Below are the code and all the weights of a small trained network. Each question names an input and a class and asks about switching units off, where a switched-off unit gives its printed mean instead of its output.

import numpy as np


def w(rows, s, z=0):
    codes = np.array(rows[::2]) - 128.0
    scale = np.full(codes.shape[1], s)
    scale[-1] = z or s
    return codes * scale


def norm(h):
    return h / np.sqrt((h * h).mean(-1, keepdims=True) + 1e-5)


def f(y):
    return y / 2 * (1 + np.tanh(0.7978845608 * (y + 0.044715 * y**3)))


def log_softmax(a):
    a = a - a.max(-1, keepdims=True)
    return a - np.log(np.exp(a).sum(-1, keepdims=True))


def net(x, mask):
    res = np.array(x, float).reshape(1, 5) / 4 @ E
    u = 0
    for l in range(2):
        y = f(norm(res) @ A[l][:, :-1].T + A[l][:, -1])
        res = res + np.where(mask[u : u + 5], y, B[l][:, -1]) @ B[l][:, :-1]
        u += 5
    return log_softmax(norm(res)[-1] @ U[:, :-1].T + U[:, -1])


A, B = {}, {}
E = w([
[217,1,26],'x0',
[46,61,181],'x1',
[118,129,124],'x2',
[187,106,172],'x3',
[131,130,129],'x4',
],0.0064)
A[0] = w([
[227,100,255,242],'0.n1',
[161,150,112,22],'0.n2',
[42,173,219,212],'0.n3',
[198,220,105,1],'0.n4',
[10,71,148,207],'0.n5',
],0.0095,0.0034)
B[0] = w([
[27,176,55,193],'0.n1',
[187,105,159,117],'0.n2',
[140,78,87,254],'0.n3',
[254,185,145,150],'0.n4',
[170,171,129,217],'0.n5',
],0.008,0.0071)
A[1] = w([
[98,215,249,155],'1.n1',
[103,124,65,220],'1.n2',
[71,41,208,252],'1.n3',
[100,108,198,127],'1.n4',
[140,121,24,33],'1.n5',
],0.011,0.0023)
B[1] = w([
[81,5,134,213],'1.n1',
[94,217,67,253],'1.n2',
[204,209,156,203],'1.n3',
[227,118,136,128],'1.n4',
[100,125,182,241],'1.n5',
],0.011,0.0046)
U = w([
[120,130,86,185],'0',
[119,8,87,251],'1',
[106,140,90,12],'2',
[129,140,98,80],'3',
[190,154,157,79],'4',
],0.017,0.0026)

Each question gives the input, the list of numbers given to net, and the class t.
The units are the neurons (one row each of A and B). Each row of codes is followed by its name. A weight is (code - 128) times the scale printed after its matrix; where a second scale follows, it is the last column's (A, B and U).
mask holds one flag per neuron, layer by layer. A switched-off neuron (its flag False) gives its mean, the last column of its row in B, instead of its output. The means were averaged over made-up inputs and are rounded, as every weight is.
A unit's drop is (log p(t) with every unit on - log p(t) with that unit switched off) / (log p(t) with every unit on - log p(t) with every unit switched off).
The circuit of an input: a set's keep is (log p(t) with only the set's units on - log p(t) with every unit switched off) / (log p(t) with every unit on - log p(t) with every unit switched off). Starting from all 10 units, units are removed one at a time, each time the one whose removal leaves the highest keep (on an exact tie, the one counted first), for as long as the keep stays at least 0.8.
units of the circuit, in order: the units of the circuit, biggest drop first
top k neurons: the k neurons with the biggest drops, biggest first
top k neurons in layer l: the k neurons of layer l with the biggest drops, biggest first
drop of u: that unit's drop, to one decimal
input [2,-1,-2,8,-5], class 2: units of the circuit, in order	[0.n1]
input [-4,7,-2,4,0], class 4: top 2 neurons in layer 1	[1.n3 1.n4]
input [5,8,-6,-3,4], class 4: units of the circuit, in order	[1.n3 0.n1 0.n3]
input [-7,6,-3,-5,-1], class 1: top 2 neurons	[1.n1 0.n5]
input [-1,8,5,-7,-2], class 4: units of the circuit, in order	[1.n3 0.n1]
input [3,7,1,-4,1], class 4: units of the circuit, in order	[1.n3 0.n1]
input [5,4,-4,8,8], class 2: units of the circuit, in order	[0.n1 0.n3 1.n1]
input [-8,-8,-6,3,-4], class 1: units of the circuit, in order	[1.n1 1.n3]
input [5,7,-4,3,3], class 4: units of the circuit, in order	[1.n3 0.n3]
input [4,5,2,-1,0], class 4: top 3 neurons	[1.n3 0.n3 0.n1]
input [0,-7,5,-6,3], class 4: top 3 neurons	[0.n4 0.n1 1.n2]
input [-6,6,-5,-1,3], class 1: top 2 neurons in layer 0	[0.n5 0.n1]
input [3,-3,-4,5,-4], class 2: units of the circuit, in order	[0.n1 1.n5 0.n3]
input [0,-8,-3,-2,2], class 4: top neuron	[0.n4]
input [-7,2,5,-3,-2], class 1: top 2 neurons	[1.n1 0.n1]
input [3,4,3,5,6], class 3: units of the circuit, in order	[0.n1 1.n1]
input [-3,6,-4,-4,-2], class 4: top 3 neurons	[0.n3 1.n3 0.n1]
input [6,5,7,2,1], class 0: top 4 neurons	[1.n1 1.n3 0.n3 0.n4]
input [-2,7,6,5,3], class 4: top 2 neurons	[1.n3 0.n3]
input [4,8,7,8,-1], class 2: top neuron in layer 0	[0.n1]
input [0,2,5,7,-8], class 3: top 2 neurons	[0.n1 1.n1]
input [5,6,-3,-5,-8], class 3: top 2 neurons in layer 1	[1.n1 1.n3]
input [-3,7,-2,-1,-1], class 4: top 2 neurons in layer 0	[0.n3 0.n1]
input [6,-2,4,8,7], class 2: top 2 neurons	[0.n1 1.n1]
input [-8,-6,5,-4,0], class 1: drop of 1.n3	0.2
input [0,5,2,8,-7], class 2: drop of 1.n2	0.0
input [3,2,-3,3,2], class 0: top neuron	[0.n1]
